(in the rows, 128 means zero)
Rows lie near named flat spaces through zero. A row that begins with a name and a colon came from that space; any other row is followed by the name of its block's space that it lies nearest.
sisamatib: [79, 126, 148, 89, 146, 117, 128, 95, 86, 136, 162, 159, 141, 93, 141, 46, 145, 101, 99, 131, 109, 144, 135]
sasagzanos: [164, 136, 113, 109, 150, 124, 130, 138, 139, 117, 141, 136, 98, 117, 125, 142, 103, 99, 115, 156, 136, 125, 153]
sasagzanos: [115, 132, 130, 120, 123, 110, 121, 117, 120, 136, 114, 143, 120, 136, 134, 127, 123, 111, 129, 137, 129, 112, 119]
pidven: [91, 126, 118, 105, 141, 119, 106, 126, 113, 109, 135, 146, 98, 154, 118, 111, 121, 130, 135, 137, 139, 138, 124]
sisamatib: [129, 126, 87, 120, 115, 140, 145, 104, 105, 135, 186, 96, 155, 136, 138, 120, 111, 77, 121, 133, 134, 146, 88]
sisamatib: [96, 143, 121, 111, 104, 102, 153, 107, 95, 161, 120, 143, 142, 119, 138, 80, 127, 75, 110, 165, 114, 102, 113]
pidven: [172, 117, 142, 101, 163, 151, 126, 111, 115, 109, 188, 128, 138, 92, 141, 139, 113, 118, 112, 113, 127, 155, 134]
sasagzanos: [148, 151, 132, 144, 102, 190, 119, 140, 161, 76, 131, 90, 166, 126, 119, 132, 120, 177, 155, 107, 131, 152, 131]
zuklof: [121, 166, 152, 93, 78, 137, 111, 101, 85, 100, 106, 151, 146, 158, 136, 142, 90, 142, 161, 124, 128, 108, 74]
pidven: [140, 126, 124, 116, 136, 149, 125, 126, 122, 105, 153, 120, 132, 127, 124, 133, 113, 132, 132, 134, 135, 141, 124]
sasagzanos: [100, 111, 108, 137, 130, 192, 129, 144, 117, 81, 182, 83, 156, 149, 100, 101, 138, 194, 148, 104, 135, 190, 114]
sasagzanos: [109, 99, 173, 131, 140, 111, 113, 117, 104, 142, 100, 156, 127, 133, 134, 149, 146, 167, 140, 109, 124, 110, 109]
sisamatib: [155, 123, 122, 139, 141, 152, 96, 139, 172, 84, 114, 114, 113, 145, 119, 180, 103, 147, 157, 145, 156, 121, 134]
zuklof: [156, 165, 111, 129, 66, 124, 152, 128, 109, 142, 105, 117, 142, 160, 131, 165, 97, 111, 144, 133, 126, 101, 84]
zuklof: [129, 124, 126, 128, 138, 108, 111, 112, 140, 139, 132, 135, 119, 126, 144, 138, 130, 99, 122, 115, 132, 125, 127]
sasagzanos: [153, 94, 103, 141, 166, 117, 159, 133, 127, 168, 181, 108, 125, 101, 134, 127, 148, 92, 89, 121, 123, 151, 145]
sasagzanos: [138, 115, 104, 105, 174, 137, 149, 175, 110, 107, 165, 135, 74, 132, 89, 113, 122, 156, 110, 154, 132, 163, 170]
sisamatib: [112, 121, 146, 109, 151, 142, 113, 131, 125, 96, 120, 147, 117, 119, 116, 110, 121, 150, 134, 160, 134, 124, 146]
pidven: [148, 168, 104, 152, 102, 94, 116, 111, 191, 161, 120, 114, 131, 115, 164, 128, 141, 55, 109, 81, 120, 129, 148]
zuklof: [144, 141, 137, 136, 90, 165, 168, 142, 112, 121, 109, 108, 172, 115, 114, 120, 116, 154, 138, 164, 118, 109, 116]
zuklof: [100, 119, 106, 147, 112, 99, 127, 110, 120, 167, 139, 116, 134, 154, 143, 129, 149, 101, 125, 89, 126, 136, 95]
pidven: [111, 137, 137, 147, 96, 118, 135, 128, 128, 148, 93, 127, 144, 138, 131, 125, 143, 140, 137, 116, 119, 112, 114]
zuklof: [96, 148, 136, 112, 85, 109, 122, 126, 76, 131, 99, 153, 115, 186, 121, 141, 119, 163, 156, 103, 125, 120, 78]
pidven: [109, 134, 98, 122, 134, 123, 131, 151, 132, 117, 125, 129, 94, 150, 106, 111, 122, 125, 127, 158, 137, 133, 144]
zuklof: [139, 130, 85, 145, 124, 91, 130, 133, 143, 164, 140, 116, 98, 157, 136, 157, 133, 85, 117, 99, 134, 137, 120]
sisamatib: [182, 134, 90, 167, 104, 140, 117, 143, 182, 117, 106, 84, 124, 167, 127, 219, 97, 117, 160, 132, 158, 108, 106]
pidven: [136, 135, 160, 127, 110, 130, 119, 94, 116, 138, 136, 131, 167, 112, 157, 135, 136, 127, 130, 77, 114, 132, 102]
zuklof: [93, 108, 131, 132, 145, 126, 122, 131, 119, 130, 139, 130, 123, 134, 121, 103, 152, 151, 126, 111, 126, 149, 132]
sasagzanos: [131, 164, 116, 103, 123, 151, 130, 172, 131, 77, 113, 139, 90, 146, 90, 107, 104, 169, 138, 159, 132, 141, 165]
pidven: [145, 138, 113, 114, 153, 100, 156, 152, 126, 155, 148, 144, 90, 102, 123, 97, 141, 101, 84, 127, 111, 146, 179]
pidven: [165, 159, 107, 157, 103, 115, 146, 134, 178, 159, 119, 104, 140, 106, 146, 131, 139, 82, 107, 104, 116, 126, 153]
sasagzanos: [113, 167, 114, 132, 88, 166, 129, 147, 144, 89, 116, 106, 145, 145, 109, 97, 121, 161, 148, 127, 127, 145, 134]
zuklof: [176, 152, 113, 111, 130, 160, 132, 139, 148, 90, 147, 114, 126, 113, 121, 138, 93, 116, 127, 154, 136, 135, 148]
sisamatib: [143, 137, 159, 142, 107, 132, 130, 138, 139, 127, 70, 137, 138, 124, 125, 154, 124, 159, 146, 144, 125, 90, 129]
sisamatib: [143, 136, 173, 152, 111, 114, 134, 148, 140, 149, 65, 147, 128, 119, 128, 150, 151, 179, 134, 100, 110, 104, 146]
sisamatib: [127, 117, 106, 110, 136, 161, 129, 110, 108, 101, 183, 105, 150, 129, 127, 119, 104, 109, 132, 150, 141, 148, 102]
[143, 112, 112, 108, 157, 165, 127, 141, 118, 82, 164, 117, 116, 134, 105, 137, 98, 144, 137, 169, 148, 144, 130] : pidven
[177, 136, 113, 124, 155, 113, 170, 156, 139, 157, 155, 129, 104, 83, 126, 111, 138, 97, 78, 130, 109, 145, 187] : pidven
[68, 99, 104, 114, 142, 141, 122, 123, 84, 111, 175, 120, 124, 165, 109, 95, 133, 148, 138, 130, 139, 164, 95] : sasagzanos
[106, 132, 164, 121, 132, 70, 125, 106, 108, 184, 114, 173, 118, 106, 157, 102, 167, 109, 98, 73, 99, 125, 138] : pidven
[126, 160, 102, 130, 104, 120, 149, 147, 134, 139, 127, 121, 119, 134, 120, 100, 133, 115, 115, 120, 117, 141, 145] : pidven
[114, 141, 124, 120, 109, 113, 129, 94, 120, 148, 133, 130, 152, 116, 152, 106, 125, 72, 118, 135, 122, 113, 108] : sisamatib
[119, 106, 132, 149, 136, 166, 147, 116, 142, 128, 156, 92, 187, 81, 134, 85, 149, 122, 116, 143, 121, 139, 137] : zuklof
[94, 137, 131, 122, 128, 83, 146, 148, 114, 164, 91, 164, 92, 128, 117, 87, 151, 124, 106, 142, 111, 113, 158] : sisamatib
[183, 150, 128, 119, 130, 159, 114, 132, 164, 86, 132, 117, 129, 113, 130, 161, 94, 123, 138, 140, 140, 127, 146] : sasagzanos
[143, 136, 179, 122, 95, 164, 119, 65, 114, 119, 135, 119, 220, 85, 170, 130, 116, 114, 142, 115, 117, 108, 80] : sisamatib
[138, 113, 104, 121, 166, 130, 116, 139, 151, 108, 143, 125, 94, 129, 117, 139, 112, 108, 124, 165, 149, 130, 151] : pidven
[110, 113, 95, 117, 162, 126, 144, 186, 115, 110, 128, 138, 60, 160, 76, 114, 124, 167, 125, 175, 140, 143, 164] : sisamatib
[175, 147, 103, 130, 140, 121, 130, 127, 171, 136, 159, 113, 120, 99, 146, 132, 124, 70, 99, 112, 126, 146, 163] : pidven
[134, 114, 153, 127, 157, 135, 124, 132, 143, 119, 117, 140, 127, 95, 126, 119, 135, 139, 120, 150, 127, 119, 160] : zuklof
[119, 122, 153, 133, 113, 160, 134, 94, 126, 124, 134, 111, 197, 89, 147, 99, 132, 117, 130, 144, 120, 115, 110] : zuklof
[98, 94, 148, 141, 137, 123, 118, 131, 119, 129, 87, 139, 124, 145, 116, 146, 134, 162, 150, 161, 139, 95, 111] : pidven
[198, 172, 112, 104, 114, 130, 136, 162, 137, 100, 106, 140, 83, 146, 111, 182, 74, 126, 136, 159, 138, 110, 145] : zuklof
[141, 164, 104, 134, 99, 123, 154, 143, 140, 144, 132, 115, 130, 123, 128, 104, 134, 109, 110, 109, 112, 143, 146] : pidven
[129, 142, 141, 126, 93, 162, 158, 146, 99, 111, 108, 120, 157, 132, 107, 117, 117, 175, 145, 155, 119, 118, 114] : zuklof
[132, 75, 156, 116, 183, 142, 89, 104, 125, 99, 142, 140, 124, 121, 134, 170, 112, 139, 145, 155, 154, 114, 113] : pidven

Rows lie near named flat spaces through zero. A row that begins with a name and a colon came from that space; any other row is followed by the name of its block's space that it lies nearest.
nevsul: [124, 129, 174, 135, 122, 136, 152, 117, 182, 113, 124, 109, 155, 171, 143, 114, 118, 74, 130, 150, 88, 64, 186]
volzifom: [97, 184, 111, 125, 115, 213, 108, 138, 98, 101, 145, 202, 136, 114, 94, 150, 94, 146, 140, 116, 87, 223, 90]
vofrig: [95, 169, 81, 107, 147, 73, 102, 157, 87, 164, 110, 94, 144, 144, 80, 70, 143, 146, 149, 111, 162, 152, 83]
vofrig: [120, 195, 86, 129, 142, 119, 131, 150, 150, 127, 115, 134, 143, 117, 96, 68, 155, 103, 128, 133, 148, 125, 133]
volzifom: [137, 151, 138, 137, 110, 180, 134, 127, 112, 136, 147, 149, 114, 141, 138, 136, 114, 129, 120, 123, 131, 156, 110]
roduzbop: [117, 68, 174, 145, 127, 103, 106, 115, 88, 113, 136, 121, 136, 140, 146, 191, 135, 114, 111, 88, 126, 112, 79]
roduzbop: [122, 137, 117, 136, 129, 105, 81, 129, 93, 135, 173, 171, 148, 111, 93, 143, 140, 102, 117, 85, 137, 156, 120]
vofrig: [152, 127, 145, 98, 107, 77, 116, 95, 122, 123, 102, 118, 93, 107, 62, 185, 163, 114, 160, 108, 109, 129, 101]
rimavofur: [188, 127, 137, 94, 93, 87, 140, 124, 134, 179, 167, 129, 82, 121, 113, 99, 151, 147, 140, 128, 134, 122, 194]
rimavofur: [128, 172, 65, 149, 146, 160, 131, 99, 148, 133, 110, 128, 131, 106, 110, 143, 135, 78, 112, 132, 148, 143, 71]
nevsul: [107, 119, 105, 126, 143, 102, 123, 170, 91, 173, 152, 104, 146, 157, 160, 53, 120, 171, 116, 123, 166, 133, 129]
rimavofur: [132, 131, 166, 85, 110, 67, 121, 150, 106, 104, 85, 116, 96, 116, 76, 131, 163, 175, 174, 119, 118, 130, 126]
rimavofur: [139, 109, 146, 105, 119, 104, 138, 129, 135, 114, 102, 116, 104, 114, 119, 138, 138, 160, 150, 138, 114, 121, 141]
roduzbop: [176, 132, 140, 145, 117, 155, 142, 119, 156, 110, 136, 160, 96, 91, 144, 149, 144, 116, 111, 139, 151, 116, 162]
vofrig: [106, 160, 114, 123, 133, 124, 115, 157, 99, 130, 124, 134, 136, 133, 109, 96, 133, 147, 135, 116, 143, 154, 103]
vofrig: [113, 72, 143, 104, 131, 73, 103, 125, 83, 139, 113, 94, 121, 135, 118, 160, 121, 177, 152, 114, 125, 138, 101]
volzifom: [108, 119, 152, 114, 122, 143, 144, 136, 132, 88, 98, 130, 125, 128, 130, 144, 124, 154, 144, 135, 84, 133, 112]
nevsul: [126, 140, 164, 130, 122, 133, 140, 119, 171, 110, 120, 120, 147, 154, 123, 122, 123, 84, 137, 145, 97, 84, 177]
roduzbop: [119, 127, 171, 144, 136, 122, 88, 152, 77, 121, 115, 117, 131, 151, 125, 143, 112, 150, 141, 120, 188, 134, 125]
vofrig: [78, 188, 104, 120, 145, 144, 120, 168, 117, 118, 101, 125, 160, 150, 102, 70, 112, 147, 150, 139, 128, 156, 115]
rimavofur: [112, 103, 146, 122, 131, 148, 146, 143, 136, 84, 95, 131, 122, 115, 153, 140, 118, 174, 137, 147, 102, 131, 126]
vofrig: [151, 68, 125, 146, 144, 90, 127, 145, 133, 119, 154, 145, 126, 86, 178, 119, 154, 147, 91, 121, 163, 96, 167]
rimavofur: [98, 91, 171, 130, 137, 94, 70, 132, 84, 123, 144, 128, 164, 154, 111, 160, 96, 134, 147, 108, 127, 133, 152]
rimavofur: [122, 69, 130, 110, 147, 70, 90, 110, 117, 129, 103, 97, 130, 113, 106, 173, 106, 163, 162, 140, 133, 127, 156]
vofrig: [113, 159, 135, 149, 136, 147, 106, 164, 117, 98, 148, 178, 153, 116, 125, 105, 133, 121, 114, 114, 146, 141, 147]
roduzbop: [110, 125, 193, 134, 129, 106, 104, 115, 128, 122, 106, 85, 157, 189, 108, 149, 105, 86, 156, 133, 126, 83, 154]
volzifom: [125, 120, 129, 107, 125, 134, 134, 133, 132, 103, 100, 135, 110, 104, 118, 143, 121, 174, 152, 145, 105, 150, 133]
roduzbop: [124, 115, 123, 112, 126, 126, 113, 137, 117, 131, 147, 150, 129, 115, 121, 125, 108, 166, 142, 132, 113, 158, 163]
nevsul: [127, 127, 161, 136, 123, 134, 128, 139, 106, 145, 126, 99, 127, 171, 148, 117, 114, 134, 130, 130, 155, 115, 124]
nevsul: [102, 170, 79, 101, 132, 119, 154, 140, 161, 114, 109, 136, 142, 111, 96, 78, 154, 123, 137, 132, 75, 137, 112]
volzifom: [131, 119, 144, 130, 122, 110, 163, 125, 150, 137, 122, 93, 130, 157, 153, 103, 152, 99, 113, 126, 117, 77, 117]
nevsul: [92, 127, 78, 124, 147, 110, 140, 114, 134, 146, 114, 93, 156, 142, 125, 112, 135, 104, 118, 119, 103, 123, 64]
volzifom: [90, 115, 192, 97, 102, 120, 151, 144, 126, 106, 121, 115, 146, 182, 127, 113, 121, 140, 153, 120, 38, 111, 130]
vofrig: [140, 159, 96, 134, 123, 182, 176, 107, 174, 161, 127, 103, 123, 154, 155, 96, 111, 99, 116, 161, 118, 116, 127]
roduzbop: [116, 166, 129, 142, 136, 114, 113, 150, 93, 116, 101, 120, 126, 131, 106, 121, 160, 117, 124, 103, 177, 131, 64]
vofrig: [139, 119, 151, 145, 119, 173, 140, 115, 148, 114, 144, 149, 129, 132, 155, 151, 109, 110, 115, 138, 111, 121, 151]
rimavofur: [105, 119, 143, 133, 138, 122, 173, 138, 156, 90, 72, 88, 134, 142, 157, 114, 156, 118, 119, 136, 108, 77, 81]
volzifom: [131, 170, 72, 124, 118, 164, 139, 120, 121, 144, 150, 164, 116, 102, 110, 123, 141, 120, 112, 110, 113, 181, 71]
nevsul: [107, 124, 165, 126, 120, 135, 176, 187, 111, 155, 132, 80, 135, 205, 201, 27, 123, 173, 115, 138, 138, 93, 129]
rimavofur: [183, 107, 62, 109, 133, 90, 163, 99, 175, 190, 129, 86, 88, 97, 144, 97, 146, 140, 121, 162, 157, 103, 165]
roduzbop: [159, 130, 122, 139, 124, 156, 151, 127, 147, 122, 127, 141, 100, 102, 154, 129, 138, 135, 111, 142, 150, 124, 136]
nevsul: [108, 130, 146, 136, 138, 108, 110, 119, 120, 137, 114, 92, 153, 167, 115, 134, 118, 95, 138, 124, 138, 104, 117]
nevsul: [118, 156, 124, 118, 122, 134, 134, 122, 118, 111, 90, 120, 113, 124, 97, 149, 144, 126, 143, 119, 116, 146, 64]
volzifom: [148, 133, 117, 144, 126, 158, 142, 119, 128, 130, 126, 132, 106, 114, 148, 144, 135, 124, 109, 129, 154, 134, 98]
volzifom: [112, 108, 142, 95, 127, 110, 126, 139, 132, 96, 95, 127, 123, 112, 108, 137, 117, 182, 167, 146, 88, 140, 155]
roduzbop: [134, 121, 127, 137, 126, 118, 88, 116, 113, 141, 182, 169, 147, 118, 109, 148, 120, 100, 118, 103, 127, 144, 159]
rimavofur: [132, 99, 83, 114, 150, 97, 139, 146, 133, 151, 116, 100, 118, 106, 154, 85, 126, 188, 129, 154, 158, 128, 150]
volzifom: [86, 169, 177, 156, 128, 202, 113, 148, 122, 86, 128, 157, 171, 174, 132, 131, 84, 101, 132, 133, 110, 137, 138]
nevsul: [110, 76, 137, 116, 133, 91, 138, 184, 88, 80, 114, 151, 112, 82, 163, 116, 172, 214, 112, 99, 125, 140, 84]
roduzbop: [166, 163, 128, 138, 120, 149, 129, 114, 170, 128, 148, 159, 120, 110, 113, 124, 131, 87, 125, 146, 140, 115, 197]
[106, 182, 151, 138, 117, 144, 144, 156, 117, 102, 116, 138, 138, 153, 118, 100, 162, 96, 117, 101, 120, 120, 72] : rimavofur
[105, 121, 129, 117, 149, 94, 118, 155, 143, 80, 91, 133, 144, 99, 111, 115, 139, 156, 148, 141, 119, 117, 159] : vofrig
[137, 152, 103, 102, 97, 142, 181, 121, 138, 152, 140, 127, 102, 134, 129, 99, 159, 125, 117, 113, 76, 141, 73] : volzifom
[114, 137, 101, 107, 125, 109, 144, 134, 129, 112, 113, 137, 123, 103, 108, 119, 161, 138, 129, 112, 92, 142, 82] : roduzbop
[104, 147, 145, 141, 138, 109, 114, 138, 99, 125, 98, 93, 142, 162, 115, 127, 141, 105, 130, 109, 160, 112, 70] : roduzbop
[88, 119, 173, 161, 132, 167, 84, 127, 96, 107, 165, 162, 181, 166, 136, 168, 83, 92, 117, 103, 111, 141, 128] : rimavofur
[153, 117, 141, 144, 118, 111, 153, 98, 161, 170, 162, 96, 138, 169, 155, 111, 144, 52, 97, 121, 125, 63, 145] : rimavofur
[155, 158, 154, 136, 111, 166, 132, 126, 133, 165, 151, 120, 117, 170, 139, 105, 95, 119, 135, 152, 157, 124, 183] : nevsul
[99, 112, 135, 102, 131, 115, 120, 151, 103, 123, 108, 113, 131, 139, 123, 116, 106, 192, 158, 137, 111, 152, 128] : roduzbop
[158, 181, 176, 126, 103, 161, 118, 121, 138, 117, 117, 143, 105, 142, 88, 148, 114, 110, 161, 146, 141, 132, 176] : nevsul
[96, 120, 108, 135, 147, 120, 76, 173, 33, 153, 147, 136, 138, 133, 134, 112, 106, 199, 125, 99, 192, 193, 80] : roduzbop
[131, 126, 173, 132, 128, 107, 98, 126, 129, 91, 114, 142, 134, 119, 97, 164, 132, 111, 147, 125, 132, 111, 164] : nevsul
[139, 121, 137, 129, 122, 131, 124, 103, 157, 137, 153, 136, 141, 136, 123, 138, 112, 92, 129, 136, 103, 111, 180] : roduzbop
[131, 130, 132, 131, 133, 116, 107, 109, 146, 112, 126, 142, 139, 112, 98, 158, 127, 97, 138, 129, 119, 121, 156] : nevsul
[129, 180, 110, 128, 138, 92, 107, 141, 143, 108, 118, 151, 140, 98, 72, 105, 169, 90, 134, 116, 146, 119, 144] : vofrig
[144, 157, 90, 142, 126, 118, 99, 124, 114, 132, 181, 194, 133, 80, 94, 136, 166, 84, 97, 82, 142, 158, 112] : roduzbop
[129, 97, 145, 115, 117, 111, 117, 110, 137, 116, 151, 152, 136, 115, 114, 160, 125, 118, 134, 117, 78, 127, 158] : roduzbop
[154, 123, 77, 97, 126, 88, 151, 118, 148, 155, 120, 112, 96, 91, 115, 106, 159, 151, 133, 136, 125, 130, 127] : volzifom
[104, 95, 129, 135, 155, 68, 78, 129, 101, 113, 121, 123, 158, 114, 105, 157, 135, 121, 132, 104, 147, 120, 120] : nevsul
[114, 149, 150, 135, 122, 120, 126, 148, 111, 131, 142, 128, 145, 159, 127, 99, 143, 105, 118, 105, 132, 114, 114] : rimavofur
[136, 122, 132, 136, 121, 168, 139, 123, 139, 123, 146, 150, 125, 124, 151, 137, 111, 131, 118, 137, 113, 137, 145] : rimavofur
[116, 108, 166, 136, 127, 136, 131, 131, 123, 102, 113, 122, 133, 142, 145, 150, 122, 130, 128, 126, 117, 113, 118] : volzifom
[114, 170, 171, 145, 121, 190, 128, 146, 135, 113, 130, 140, 148, 174, 137, 110, 88, 115, 138, 150, 128, 127, 169] : volzifom
[140, 133, 174, 121, 119, 131, 167, 131, 160, 82, 58, 95, 97, 130, 133, 141, 150, 135, 148, 154, 123, 85, 121] : roduzbop
[155, 164, 137, 117, 106, 160, 136, 111, 157, 91, 113, 170, 97, 89, 89, 165, 139, 118, 147, 138, 101, 148, 145] : nevsul
